(in the rows, 128 means zero)
Here are made-up elements, facts about them, and rows of numbers that follow some of those facts. Name the element behind each unnamed row.

Some facts about the elements:
brasa: belongs to class; trasuk: is directly part of; mafen: refers to
besado | brasa b | trasuk momoles | mafen trate
bobru | brasa a | trasuk nedek | mafen nedek
bokal | brasa b | trasuk nipome
bradar | brasa b | trasuk nuplor | mafen ploskizil
bradipli | brasa a | trasuk momoles | mafen kleflu
braflosik | brasa c | trasuk tristum | mafen puzol
brefel | brasa a | trasuk fuskani | mafen klekleske
brostuk | brasa b | trasuk latril | mafen ploskizil
bruki | brasa a | trasuk nuplor | mafen pifestar
bugra | brasa c | trasuk flupos | mafen tristum
dapestar | brasa b | trasuk trate | mafen puzol
daplol | brasa a | trasuk nedek
dreplu | brasa a | trasuk nipome
drinul | brasa c | trasuk trami
drisegam | brasa a | trasuk flupos | mafen puzol
drokli | brasa b | trasuk nipome | mafen zenek
fedo | brasa a | trasuk flupos
fetrom | brasa a | trasuk momoles
fidun | brasa c | trasuk flupos | mafen flabren
flaplegrek | brasa a | trasuk flabren
flogrin | brasa c | trasuk flabren | mafen segru
flotim | brasa a | trasuk trate
flupos | trasuk flabren
fluro | brasa a | trasuk trami | mafen rogek
fovek | brasa a | trasuk puvebru
fubiku | brasa c | trasuk momoles
funel | brasa b | trasuk puvebru
fuskani | trasuk flabren
garoga | brasa c | trasuk puvebru
gogas | brasa a | trasuk klabri | mafen bruki
gradan | brasa a | trasuk nuplor | mafen zenek
greker | brasa c | trasuk flabren | mafen latril
guda | brasa b | trasuk trate
kastakluk | brasa b | trasuk flupos
kistas | brasa a | trasuk klabri | mafen bokal
klabri | trasuk ploskizil
klaflik | brasa a | trasuk puzol
kleflu | brasa a | trasuk fuskani
klekleske | trasuk momoles
klifik | brasa a | trasuk klabri
klivik | brasa b | trasuk trami | mafen teli
klopli | brasa a | trasuk tristum | mafen fuskani
kodun | brasa c | trasuk puzol
latril | trasuk momoles
makom | brasa a | trasuk puvebru | mafen flabren
meple | brasa a | trasuk puzol | mafen bruki
mimanok | brasa c | trasuk flabren
moplo | brasa c | trasuk klabri
mugal | brasa b | trasuk momoles | mafen bruki
muskik | brasa a | trasuk puvebru | mafen klekleske
nedek | trasuk momoles
nipome | trasuk ploskizil
noban | brasa a | trasuk latril | mafen puvebru
nobru | brasa a | trasuk klabri | mafen flabren
nutuk | brasa a | trasuk nuplor | mafen stibran
pifam | brasa c | trasuk klekleske
pifestar | brasa c | trasuk klekleske | mafen puzol
pivum | brasa a | trasuk puzol | mafen latril
plasku | brasa a | trasuk klabri | mafen flupos
pligibri | brasa a | trasuk tristum | mafen klabri
pludol | brasa b | trasuk nipome | mafen ploskizil
puvebru | trasuk nuplor
puzol | trasuk ploskizil
raklun | brasa a | trasuk ploskizil
riril | brasa b | trasuk trami | mafen tusun
rogek | brasa a | trasuk trate
rotra | brasa b | trasuk flabren
rubrifo | brasa b | trasuk trami
segru | brasa b | trasuk latril
senefal | brasa a | trasuk nuplor | mafen makom
sizim | brasa c | trasuk nedek | mafen puvebru
skabrir | brasa a | trasuk nuplor | mafen momoles
skagu | brasa a | trasuk trami
skekon | brasa a | trasuk puvebru | mafen fetrom
skikik | brasa b | trasuk trate | mafen zenek
skinem | brasa a | trasuk klabri | mafen nuplor
skodatra | brasa a | trasuk momoles
skotra | brasa b | trasuk ploskizil
sotros | brasa a | trasuk nuplor | mafen skotra
sozi | brasa a | trasuk tristum
stibran | brasa b | trasuk flupos | mafen skotra
stiflor | brasa b | trasuk klabri | mafen teli
stubil | brasa c | trasuk klabri | mafen kleflu
suster | brasa a | trasuk flabren | mafen latril
tabri | brasa a | trasuk flupos | mafen fetrom
tabruk | brasa a | trasuk latril
tasken | brasa a | trasuk puzol | mafen makom
teli | brasa a | trasuk trami
toso | brasa a | trasuk flabren | mafen momoles
trami | trasuk nuplor
trate | trasuk nuplor
trebrir | brasa b | trasuk klekleske
trevol | brasa b | trasuk trate | mafen teli
tristum | trasuk momoles
tudrik | brasa b | trasuk trate | mafen tristum
tuklon | brasa a | trasuk nuplor
tusun | brasa a | trasuk tristum | mafen fuskani
tuzo | brasa b | trasuk klabri
vestu | brasa a | trasuk puzol | mafen skotra
zalosor | brasa b | trasuk trate | mafen puvebru
zenek | brasa b | trasuk puzol | mafen daplol
zeplubras | brasa c | trasuk trami | mafen fetrom
zibrom | brasa c | trasuk flupos

Some rows with their names:
toso: [134 116 149  87 166 143 142 100 126 145 128  95  66 131 121 119  92 103
 128 137 128  95 127 165 110 149 141 153 117 131 119 139 190 120 135 166
 156 121 123  94 100 132 127 134 120  55 102  94 139]
fuskani: [142 113 139 119 142 105 140  85 133 142 126  72  86 113 136 147  78 114
 116 129 143  89 132 177 134 138 153 156  98 133 102 149 173 119 159 118
 174 126 123  84 116 131 111 122 110  61  89 102 146]
flaplegrek: [135 122 164  93 166 123 127  94 117 147 140  72  90 141 144 114  86 129
 121 136 155  92 140 175  92 165 129 149 113 115 114 136 199 103 118 182
 171 141 120  94 119 130 141 122 127  58 104  98 136]
fidun: [146 105 176  87 156 130 125  80 116 131 127  90  79 123 166 140  78 100
 125 155 168 105 142 155 141 163 142 162  92 166 120 159 201 113 158 208
 152 145 132  65 113  80 115 119 119  28  86 106 122]
kleflu: [124 136 164  87 150 104 135  91 114 144 124  79  80 136 144 123  84 117
 125 138 159  81 134 170 102 151 138 150 108 115 114 138 198  88 124 163
 163 132 118  90 114 125 147 121 120  52 100  92 135]
trebrir: [158 115 147 108 133  98 146 104 116 128 122  79  84 147 124 140 106 112
 175 173 141 127 133 159 110 167 124 168  75 136 125 131 182 122 121 170
 159 122 107 119 126 133 112 102 139  63  63 133 125]
pifestar: [186 119 178 152 161 160 106 113 162 121 175  78 112 135 134 121  75 107
 137 111 139 100 133 161 101 170 133 151  87  84 112 113 229 178 150 159
 162 134 129 101 123 131  97 117 139  47  52 138 118]
daplol: [165 124 159 111 171 128 127 127 151 130 147  87  91 157 132 100  90 132
 151 114 133 110 107 170 104 133 130 137  99  94 116 125 180 143 136 162
 172 126  92 104 119 152 129 132 145  58  62 106 146]
dreplu: [131 129 134  93 176 143 140  92 105 153 131  91 105 138 130 120 121 135
 135 141 154 108 117 135  80 148 112 148 111  97 120 144 151 104 115 169
 155 144 133 109 111 121 114 129 124  56  98 116 142]
sotros: [148 121 174 105 150 132 140 106 108 170 150  61 110 147 129 100 110 122
 132 118 150  94 138 219  63 190  93 162 113 113 120 109 184  93 114 196
 153 152 150  96 116 141 116 128 143  67  96  76 121]
tuklon: [161 121 154 103 185 156 147 122 134 163 151  76  82 141 106 108 112  96
 122  97 129  94 109 198  86 146 143 161 112 105 111 138 189 129 147 145
 154 137 132  97 100 136 111 148 126  60  70  91 139]
klabri: [130 122 129 120 157 122 148  80 106 155 129  75 110 125 157 137 123 117
 124 139 148 123 132 127 123 129 132 159  92 128 111 125 136 122 127 123
 162 147 133 112 112 122  82 120  98  57  72 120 148]
klaflik: [134 123 113  88 149 142 148  96  94 156 121 110 106 125 109 119 119 124
 153 161 155 103 123 112  93 142 118 148 103 102 119 164 133  80 118 165
 152 138 134 116 106 102 119 131 127  52 106 111 127]
zeplubras: [152 104 137 109 132 145 117  97 100 151 133  70 100 137 145 111  98  78
 154 138 162 114 127 196 120 172 110 188  73 127 132 119 178  79 149 209
 135 157 150 106 122 108  94 140 119  51  73  82 119]
skikik: [153  91 125 109 202 141 133 126 126 155 139  83  77 163 106 116 103  97
 134 122 128 132 114 223 102 154 149 204  76 127 135 137 185 127 160 144
 142 134 117 108 111 131  99 145 112  70  58 118 156]
guda: [153 107 138 106 165 122 143 108  96 157 129  66  86 146 119 135 110  89
 153 141 145 117 122 215 100 174 142 205  70 126 127 135 191  93 144 156
 147 141 127 110 111 118 104 134 120  75  70 111 135]
flabren: [172 116 189 118 171  97 145  90 132 142 136  59 107 120 153 157  89 145
 107 112 165  94 129 184 109 140 142 154 101 130 100 163 189 128 166 136
 193 147 124  61 106 111 119 113 114  51  63 125 144]

Rows to name:
No name comes twice in this set of rows, the named rows included.
[113 114 147  91 123  88 151  75  99 142 107  74  68 129 132 156  88 103
 137 183 154  83 159 179 109 183 144 190 101 159 123 138 203  92 121 169
 143 125 121 105 125 121 119  99 115  64 112 109 124] => stibran
[147 131 114 150 148 137 144  86 104 149 136  92 126 103 115 149  88 119
 138 129 156 103 145 129 110 145 141 154  79  66  99 160 154 114 148 101
 165 128 143 101 109 106 108 122 108  63  86 152 136] => puzol

The same elements again, as new rows of numbers:
Some elements and their rows:
tabri: [133 138 128 143 126 124 114 137 122 150 125 109 132 144 124 123 132 133
 122 117 119 136 126 113 187 149 129 144 139 155 154 144 129 130 114 113
 138]
flupos: [104  86 169 146 116 134 143 153 126 107 139 102 162 139 136 116 131 142
 139 110  95 120 101 153 171 140 136 136 112 219 159 128 138 121 118 112
 127]
stibran: [128 136 131 133 124 146 110 127 138 120 122 109 132 137 143 135 135 146
 124 117 130 136  88 123 177 131 124 129 123 177 168 131 132 137  96  90
 137]
moplo: [104 134 136 141 135 136 120 137 102 124 131 110 108 131 126 145 140 116
 149 140 136 134 166 157 138 131 126 107 139 134 131 125 128 128 116 121
 126]
trate: [138 124 159 139 107 107 130 131 128 101 136 114 136 101 142 110 123 117
 105 145 115 118 113 142   9 141 153 114 101 176 107 149 140  90 164 143
 139]
trevol: [149 139 127 129 134 119 111 121 146 109 123  77 125 126 141 134 133 131
 122 136 137 129  88 117 141 124 130 128 124 133 121 149 130  98 120 122
 136]
klekleske: [127  53 142 148 110 149 139 143 140 106 132 157 139 119 110 111 117 119
 131 153 117 101 109 143  44 136 143 122 113 158 135 160 150 150 147 164
 130]
pludol: [140 136 127 133 130 150 115 122 130 112 113 148 121 134 140 133 126 135
 135 137 135 122 109 143 189 133 114 125 126 127 130 136 125 132 119 129
 128]
funel: [149 162 127 129 132 136 114 124 144 110 120 100 122 132 137 121 125 136
 125 134 135 129  97 123 126 127 123 122 117 138 132 141 131 109 126 122
 139]
puvebru: [143 128 158 139 117 108 138 136 127 100 133 115 137 110 142 102 118 114
 117 139 110 108 113 147  48 141 144 116 101 170 103 142 141  87 162 143
 137]
flogrin: [108 136 132 147 112 124 120 132 113 144 133  82 121 144 126 129 135 161
 143 115 122 135 104 140 163 132 124 118 138 149 139 128 134 139 113 114
 134]
latril: [131  52 137 148 115 148 141 138 143 103 130 150 141 116 111 112 117 111
 131 154 115 107 108 143  62 130 144 124 113 152 134 154 153 149 143 160
 126]
suster: [134 144 122 144 129 127 115 133 120 149 123 115 132 142 123 123 127 127
 122 120 120 140 136 119 190 147 130 141 137 155 154 133 134 124 112 112
 137]
daplol: [136 129 123 145 126 148 114 139 135 143 129 126 126 145  96 116 117 128
 136 141 133 135 144 111  88 140 129 140 130 130 150 158 135 143 142 150
 139]
nedek: [127  49 143 148 108 148 135 139 138 106 132 159 139 118 108 114 121 120
 128 155 118 105 104 144  28 135 147 122 112 165 137 158 150 153 145 160
 129]
drinul: [127 153 130 140 120 105 121 127 122 129 131  74 111 134 139 125 121 132
 141 126 130 137 122 133  85 127 129 116 129 131 117 133 137 106 140 126
 140]
flaplegrek: [129 149 130 144 125 130 114 136 119 147 126 119 133 141 122 122 123 127
 125 121 123 144 138 116 164 148 130 142 131 161 159 137 133 129 117 112
 139]

Which element is each row?
No name comes twice in this set of rows, the named rows included.
[130 152 133 144 124 140 113 138 122 147 129 118 131 147 116 120 120 132
 131 123 124 139 149 118 129 147 129 139 128 163 160 139 132 133 126 122
 142] => kleflu
[116  87 162 144 108 130 135 140 118 108 133 143 151 117 144 120 129 123
 120 126 103 118 112 154 116 142 146 125 108 211 152 130 143 128 122 114
 130] => fuskani
[136 142 125 143 122 129 113 136 120 148 124 121 129 140 120 121 126 129
 121 123 123 132 131 119 168 151 130 138 136 151 147 143 131 132 122 119
 138] => brefel
[127 142 136 133 129 158 108 119 129 105 121 146 123 130 142 143 125 125
 133 142 141 140 127 141 136 126 122 124 118 148 146 129 125 131 116 123
 127] => skotra
[124 141 136 133 117 154 110 119 131 111 116 157 122 142 151 138 115 149
 144 137 138 124 103 137 155 133 110 133 121 122 130 147 117 137 136 144
 126] => zenek
[141 120 117 136 132 158 116 126 152 112 119 122 125 138 121 126 123 133
 133 141 139 126  97 124 132 123 123 127 124 132 148 145 138 144 115 132
 133] => trebrir
[133  33 142 145 117 140 143 151 144 101 128 159 135 130 118 110 114 109
 138 151 118  95 111 135  26 135 142 129 114 154 142 170 151 153 153 157
 129] => tristum
[136 135 132 130 125 151 112 127 134 112 118 144 119 138 139 136 126 142
 134 139 139 118 106 135 167 135 113 127 127 128 130 153 121 133 121 133
 127] => drokli
[130 141 126 146 118 126 105 113 107 142 116 165 127 131 140 142 107 115
 124 140 131 147 149 130 161 142 132 145 135 116 127 138 124 125 142 144
 129] => vestu
[107 116 133 141 118 109 122 143 116 138 125  90 115 154 155 133 131 139
 148 104 123 121 111 125 147 135 122 124 140 161 148 138 135 141 113  94
 137] => bugra
[155 155 125 127 127 130 112 129 148 113 123  94 117 133 136 118 131 145
 123 135 136 115  86 119 127 136 119 122 122 129 119 154 127 110 129 131
 140] => skikik
[114  82 163 142 109 133 134 133 109  97 127 188 138 112 149 137 121 110
 130 150 113 108 133 172 115 145 138 125 115 160 114 139 128 123 151 151
 116] => nipome
[131 137 135 128 145 163 114 134 129 102 123 127 118 129 126 141 143 118
 132 147 142 125 141 150 177 133 119 115 125 141 140 128 125 127 103 119
 125] => tuzo

The same elements again, as new rows of numbers:
Known rows:
meple: [ 98 114 214 124 179 141 121 146  82  46 165 151 103 161 105 136 109 171
 131 178  95 104 105 147 156 157 183 144 128 138 166 143 123]
vestu: [100 109 226 189 113  99 153 129  66 116 151 129 126 157 115 168  85 133
 126 151 114 122  83  76 133 133 178 133 167  89 194 124 106]
skotra: [101 121 183 167  68  21 142 136 117 167  88  90 120 159  95 154 130 145
 117 107 139 154  84 119  93 146 114 178 131  93 133 127 126]
tusun: [114 140  86 112 129 155 125 125 104  84 140 154 144 120 130 170  90  93
 129 125  94  97 130 113 163 153 145 122 147 127 136 151 104]
tristum: [124 140  24 120 128 114 105  52 129 182 123 177 170 166 150 179 158  74
 113 127 146 103 135 155 180 189  97 111 109 119 201 112 144]
fetrom: [110 139  80  87 127 166 123 121 113  90 131 136 144 121 137 172 100  94
 137 128  96  89 120 109 145 151 132 117 152 127 153 141 114]
tabri: [148 121 115 127 144 168 118 152  78 129 161 119 107 110 136 114 113 122
 123 160  96 118 121  75  64 148 169 113 129 191 102 142 106]
daplol: [126 126  71  97 123 178 131 123 120 100 123 140 142 129 148 160  88  84
 140 138  98 106 118 107 141 143 127 120 165 109 149 139 117]
tuzo: [105 132 141  99 106  72 138 147 159 127  88  99 122 155 103 124 127 153
  92 126 146 154  95 152  67 139  73 188 103  93  64 149 164]
klabri: [ 97 138 134 127 159 105 133  78 162 174 149 148 156 180 157 145 118 139
  31 190 202 145 103 144  72 146  64 150  68  72 125 123 205]
kistas: [ 98 139 162 110 148 154 145 141 124  85 152 129 137 128 132 145  64 136
  76 167 133 125 106 101  84 123 118 145 122  94  92 154 150]
pifam: [116 144  97  97  99 143 122 118 174 164 146 119 121 136 117 148 153  52
 137  59 141 112 114 182 162  99 162  98 147 125 140 146 149]
suster: [141 122 119 127 144 164 121 148  86 118 160 123 110 115 136 122 110 125
 123 160 100 118 122  80  79 145 162 115 132 178 109 142 107]
fubiku: [113 146  91  95  99 143 119 117 174 165 145 120 123 135 116 150 152  47
 136  55 139 110 114 183 164 102 163  99 151 125 142 149 149]
tasken: [134 122 200 136 151 146 174 139  58  55 163 156 128 177 100 131 119 138
 139 159 115 112 103  93 152 119 142 134 152  86 145 139 133]
drokli: [160  88 126 157 103  74 142 163 144 127  99 154  92 196 123  96 119 131
 132 150 124 191 103 177 134 134 104 207 143  92  81 163 124]
flogrin: [145 129 131 134 114 140 120 144 147 194 172 108  91 125 118  96 163  79
 124  86 143 137 115 157  97  93 191  98 129 177 100 150 142]

Which element is each row?
No name comes twice in this set of rows, the named rows included.
[107 146  90 105 115  58  87 145 129 105  95 144 116 140  84 148 150 134
 126  85  95 115 139 202 175 193 127 174  98 173  91 164 104] => mugal
[160 117 148 158 120  99 128 136 140 136  38 116 139  99  76  75 122 179
 131  65 116 179 167 178 148 123 111 134 107 107  88  85 122] => dapestar
[101 145 172 117 123 125 136 142 185 152 174 120 110 144 116 125 118  96
  75  97 174 143 103 182 109  72 152 132 117 100  78 169 178] => stubil
[141 137 106 128 115 167 124 106 148 173 113 142 142 127  70 121 114  52
 102  13 121 139 132 220 181 107 192  74 133 103 120 122 153] => braflosik
[189 142  77 149 144 125 143  84  66 209 167 151 150 158 134  95 208 108
 106 155 170 124 136  73  73 151  98  94  76 170 116 106 158] => flabren
[121 112 151 110 106  73 138 144 135 127  84 104 112 177  96 118 154 154
 138 126 128 149  91 155 103 144  98 179 124 104 117 131 148] => bokal
[175 112  68 149 146 131 103  88  91 247 152 128 117 151 159  94 188 118
 102 177 153 137 121  99  35 178 135  95  80 207 146  99 149] => flupos
[124 116 159 130 111  60 130 154 127 118  99 126 105 175  96 117 147 159
 130 129 127 152 104 169 124 150 110 190 117 118  99 149 134] => pludol
[165 173 160 141 145 150 190 137  67  41 167 157 178  92 109 112 140 139
 146 114 137 100 181  39 174  69  83 108 131 104  67 133 112] => makom
[106 137 148 118 112  59 129 157 153 116 104 120 114 155 102 124 118 156
  84 129 142 157 106 165  87 141  82 198  95 107  48 166 150] => stiflor
[ 76 147 178 107 175 145 114 152 124  56 169 142 125 120 118 147  70 160
  62 173 120 111 120 135 105 147 144 152  93 133  82 167 140] => gogas
[129 136  70 110  87  72 116 136 130 130  80 134 129 150  95 146 146 107
 140  78 107 129 125 167 153 166 102 167 126 128 101 149 114] => besado

